Below are the code and all the weights of a small trained network. Each question names an input and a class and asks about switching units off, where a switched-off unit gives its printed mean instead of its output.

import numpy as np


def w(rows, s, z=0):
    codes = np.array(rows[::2]) - 128.0
    scale = np.full(codes.shape[1], s)
    scale[-1] = z or s
    return codes * scale


def f(y):
    return y / 2 * (1 + np.tanh(0.7978845608 * (y + 0.044715 * y**3)))


def log_softmax(a):
    a = a - a.max(-1, keepdims=True)
    return a - np.log(np.exp(a).sum(-1, keepdims=True))


def net(x, mask):
    res = np.array(x, float).reshape(1, 4) / 4 @ E
    y = f(res @ A[0][:, :-1].T + A[0][:, -1])
    res = res + np.where(mask, y, B[0][:, -1]) @ B[0][:, :-1]
    return log_softmax(res[-1] @ U[:, :-1].T + U[:, -1])


A, B = {}, {}
E = w([
[8,41,114,191,142,96],'x0',
[64,146,115,124,65,196],'x1',
[63,202,84,93,151,79],'x2',
[161,80,59,139,34,102],'x3',
],0.013)
A[0] = w([
[98,116,150,83,179,154,100],'N1',
[79,87,128,167,168,91,38],'N2',
[82,99,146,132,105,146,11],'N3',
[101,105,112,171,148,118,65],'N4',
[101,146,170,105,176,111,21],'N5',
[130,64,212,143,109,193,153],'N6',
[92,129,153,126,193,172,129],'N7',
[107,91,124,151,150,101,99],'N8',
[164,118,120,155,173,72,43],'N9',
[68,206,83,124,107,135,54],'N10',
[114,109,114,193,149,97,110],'N11',
[111,155,153,148,154,127,159],'N12',
[203,178,57,129,176,188,43],'N13',
[148,93,132,121,129,154,226],'N14',
[139,115,87,142,108,116,58],'N15',
[175,124,105,142,19,105,46],'N16',
[99,197,60,150,100,46,76],'N17',
[97,88,143,116,117,106,17],'N18',
[132,74,95,105,92,85,179],'N19',
[103,122,105,157,156,127,33],'N20',
[167,138,111,73,139,132,155],'N21',
[162,171,173,47,108,171,131],'N22',
[103,141,172,113,155,181,145],'N23',
[89,81,127,148,141,152,94],'N24',
[103,103,109,167,170,102,175],'N25',
[114,157,60,110,166,81,105],'N26',
[149,116,85,111,102,93,76],'N27',
[117,106,69,105,79,137,88],'N28',
[44,160,87,95,99,213,58],'N29',
[85,214,89,86,111,103,114],'N30',
[121,109,158,107,182,161,193],'N31',
[101,147,134,131,167,220,98],'N32',
[182,176,177,136,94,116,3],'N33',
[88,184,121,77,141,50,221],'N34',
[73,170,146,84,84,84,159],'N35',
[136,106,165,168,93,212,79],'N36',
[184,74,176,171,109,139,161],'N37',
[104,145,114,96,132,99,61],'N38',
[171,96,139,119,181,2,44],'N39',
[131,129,62,147,91,136,120],'N40',
[139,103,76,127,88,121,200],'N41',
[153,113,185,191,114,149,100],'N42',
[89,144,124,123,72,207,9],'N43',
],0.013,0.004)
B[0] = w([
[157,146,128,134,136,94,175],'N1',
[167,141,97,152,91,173,224],'N2',
[166,130,124,133,72,145,170],'N3',
[155,160,100,151,117,188,184],'N4',
[169,144,130,133,120,99,175],'N5',
[148,81,121,110,171,120,228],'N6',
[143,141,129,180,137,89,201],'N7',
[161,133,98,151,71,156,188],'N8',
[57,150,210,68,56,120,176],'N9',
[171,103,161,92,134,134,208],'N10',
[132,128,96,141,114,182,195],'N11',
[137,134,120,146,136,104,168],'N12',
[141,140,68,140,92,170,215],'N13',
[119,86,127,133,152,112,175],'N14',
[168,142,143,171,149,114,159],'N15',
[147,157,147,157,132,101,230],'N16',
[198,109,142,119,180,128,225],'N17',
[151,126,128,156,111,156,160],'N18',
[147,139,134,152,146,70,215],'N19',
[154,134,126,129,114,131,157],'N20',
[122,118,68,136,73,158,194],'N21',
[130,139,80,140,91,137,245],'N22',
[142,172,133,169,156,68,193],'N23',
[144,154,90,165,100,182,197],'N24',
[119,127,82,137,100,161,210],'N25',
[204,83,120,104,162,142,196],'N26',
[151,174,127,156,144,107,174],'N27',
[126,155,167,170,141,93,196],'N28',
[92,122,165,74,71,123,231],'N29',
[157,115,129,95,156,138,223],'N30',
[145,150,132,159,127,62,190],'N31',
[124,162,163,153,121,80,191],'N32',
[159,146,97,135,95,172,190],'N33',
[151,82,109,145,151,120,236],'N34',
[166,82,115,72,152,115,198],'N35',
[143,58,171,78,168,147,201],'N36',
[167,93,131,111,155,109,222],'N37',
[178,101,151,122,148,142,154],'N38',
[55,87,231,68,2,97,226],'N39',
[127,163,154,149,146,94,191],'N40',
[115,156,122,160,162,86,211],'N41',
[177,78,112,127,181,128,183],'N42',
[56,138,184,76,49,137,194],'N43',
],0.01,0.012)
U = w([
[192,10,137,67,183,129,90],'0',
[147,163,25,149,47,199,107],'1',
[87,104,240,66,31,98,131],'2',
[148,208,159,204,153,21,88],'3',
[112,86,88,113,142,81,255],'4',
[77,144,70,111,186,172,105],'5',
],0.011,0.016)

Each question gives the input, the list of numbers given to net, and the class t.
The units are the neurons (one row each of A and B). Each row of codes is followed by its name. A weight is (code - 128) times the scale printed after its matrix; where a second scale follows, it is the last column's (A, B and U).
mask holds one flag per neuron, in row order. A switched-off neuron (its flag False) gives its mean, the last column of its row in B, instead of its output. The means were averaged over made-up inputs and are rounded, as every weight is.
A unit's drop is (log p(t) with every unit on - log p(t) with that unit switched off) / (log p(t) with every unit on - log p(t) with every unit switched off).
The circuit of an input: a set's keep is (log p(t) with only the set's units on - log p(t) with every unit switched off) / (log p(t) with every unit on - log p(t) with every unit switched off). Starting from the 12 units with the biggest drops (on a tie, the unit counted first), units are removed one at a time, each time the one whose removal leaves the highest keep (on an exact tie, the one counted first), for as long as the keep stays at least 0.8.
circuit, biggest first: the units of the circuit, biggest drop first
top k neurons: the k neurons with the biggest drops, biggest first
drop when u is switched off: that unit's drop, to one decimal
input [-6,8,-8,0], class 0: circuit, biggest first	[N36]
input [-4,5,6,7], class 3: top 3 neurons	[N28 N16 N40]
input [-8,3,-3,-7], class 1: top 2 neurons	[N13 N22]
input [-1,-5,-3,5], class 2: top 2 neurons	[N39 N9]
input [8,-1,7,-3], class 1: top 2 neurons	[N2 N25]
input [7,-4,3,8], class 3: top 3 neurons	[N19 N41 N28]
input [4,4,-3,-1], class 1: top 3 neurons	[N39 N24 N9]
input [3,8,8,3], class 0: top 4 neurons	[N17 N35 N39 N30]
input [-1,-6,6,0], class 0: top 3 neurons	[N26 N34 N17]
input [4,4,-8,8], class 0: top 3 neurons	[N36 N6 N37]
input [8,4,-7,3], class 1: top 3 neurons	[N24 N4 N2]
input [-1,-1,-2,1], class 4: top 2 neurons	[N17 N26]
input [-2,3,3,4], class 3: top 2 neurons	[N39 N36]
input [1,-8,-1,7], class 2: circuit, biggest first	[N39]
input [-8,-8,-2,-2], class 1: top 4 neurons	[N13 N33 N21 N22]
input [2,-2,6,3], class 0: drop when N10 is switched off	0.0
input [5,1,-3,6], class 3: drop when N19 is switched off	0.2
input [2,-4,1,-4], class 2: drop when N9 is switched off	0.2
input [-5,7,1,3], class 2: drop when N43 is switched off	0.1
input [-6,3,8,8], class 0: circuit, biggest first	[N17]
